[ -8.9  17.0 -13.9   9.1   5.2   0.0  20.2   0.5 -14.7   8.5 -12.1 -17.4
   1.8   4.1 -13.1   3.7 -23.9   3.0  -2.9  -9.5   2.8 -17.1  11.6  -0.7]	<34>
[  9.2   9.2 -19.3  19.0  -8.9  -4.6  20.4  -6.7  -3.1  -1.5 -31.2   4.6
  -3.9  16.0 -16.7  -4.7   5.2 -27.5   6.3 -14.3  16.4  -7.7 -23.1  44.9]	<36>
[-10.1   0.6 -27.2   7.7   8.0   0.1 -23.4  -1.6  12.5  15.5 -12.0   1.8
   9.3 -13.1   6.6 -10.0 -26.7  -9.9  13.7   0.4  21.1   8.0 -30.1  19.6]	<36>
[  6.1  14.5   6.1  14.7  -7.3  12.9  -8.6   2.1 -17.8  -7.8  -8.9 -17.0
   1.5   9.8  23.5  13.0 -15.0  -1.7 -11.6  24.4 -17.4  -7.2  21.1 -23.8]	<34>
[ -1.3 -12.2 -53.6   1.1 -33.2   9.3   8.1 -24.1  -7.5   2.8  -3.7   0.4
   3.3 -10.9  -4.6 -21.6 -11.3 -15.3  -2.1  -6.8   8.0 -31.7 -24.7  30.2]	<36>
[-20.9 -10.3  -9.8  -8.9   1.7 -17.6   1.3  -7.4  22.7  10.3   1.3   4.1
  -0.3  -7.4 -19.8 -11.7  17.2  20.3   3.6 -28.3  11.0  12.1 -24.8  -0.1]	<36>
[ -7.0  17.3   9.5  -7.7  -1.2  -8.7  25.5   3.2 -10.1  10.4  -5.2 -22.2
  17.8  13.0  -8.3  15.5  12.0  39.1 -13.3 -11.2 -11.4  -2.4  18.5  -8.3]	<41>
[-17.9  21.7  23.8   6.8   7.6 -18.4  18.0  -8.4  -6.3   1.6  -2.3 -19.4
 -10.2  20.4 -17.9  30.9 -16.0  29.2 -13.5 -24.3 -24.9   0.9  40.0 -15.2]	<41>
[-25.9 -13.0 -20.1  -4.6  14.6  11.9 -20.3   2.6   0.8   6.0   3.6  -3.4
   9.2 -20.8   9.2 -17.1 -31.9  -5.1   5.9  -4.7   3.5 -34.7 -15.9   9.9]	<52>
[  5.6  20.9   9.4  15.5  -0.9  -8.9  24.9  -3.9 -17.2   5.8   0.5  -9.7
 -11.0  16.5 -13.8  26.4  -7.3  15.5 -12.3  -4.7 -17.5  -2.7  31.1  -6.3]	<34>
[ -9.4  22.4 -14.0 -10.6   6.6  -2.2  29.0  -8.8 -14.4  21.5  -9.6  15.2
   6.4  -5.0 -20.8  -5.0  -1.9   9.6  -9.2 -25.5   1.5 -27.7 -14.4  11.0]	<38>
[ -3.1  16.2  17.4  20.7  -5.0  10.3  20.2  -2.3 -16.8  -2.3  -3.4  -5.8
  -9.8  15.8   2.9  26.9 -17.9   5.1 -21.7  12.1 -22.7  -1.1  41.4  -7.2]	<34>
[  0.7  -0.7 -10.4  -6.3   7.0   7.8  12.3  -6.8  -2.8   0.4  -7.2 -16.2
   4.5  -8.4   4.1 -15.9  -4.7  -2.9  -4.3  -3.6  10.9 -11.8 -21.0  11.3]	<36>
[ 17.6  -3.5  22.2  12.2   4.4  16.9  16.6  -6.0 -23.3  -8.5   3.5  -5.2
  -9.0  -4.7  20.0   4.7 -19.0   1.3  -8.6  37.0 -27.6  -8.7  81.1   7.3]	<34>
[-33.6 -14.3 -28.2 -10.2   4.5   1.8 -25.8  -1.7  12.3  16.3  10.4  -5.5
   4.3 -33.3  -1.5   3.0 -35.8  -6.0   3.8 -25.9   5.0 -13.0 -29.4  -3.6]	<52>
[ 15.8  32.1   0.2  24.5   2.5  21.6  15.0   6.8 -29.1  -0.3 -21.9 -24.8
   3.9  16.1  17.8  12.2 -27.6 -17.9 -14.9  22.0 -22.5 -18.2  24.0  -4.7]	<41>
[  1.2   3.3   7.9   7.2   2.3  16.9  -0.2   0.7 -10.8   4.7  -4.3  -6.1
   1.6 -46.9  13.8   7.5 -17.1 -10.2  -9.9  24.7 -11.8  -6.1  11.0  -2.9]	<34>
[ 10.3  12.0 -19.0   5.8  -6.6  -2.7  10.8  -9.9   1.6  -5.5 -25.3  -0.5
  15.8   9.6  -8.8 -13.3  24.8 -26.0   6.5  -3.3  29.3 -11.0 -25.6  19.8]	<36>
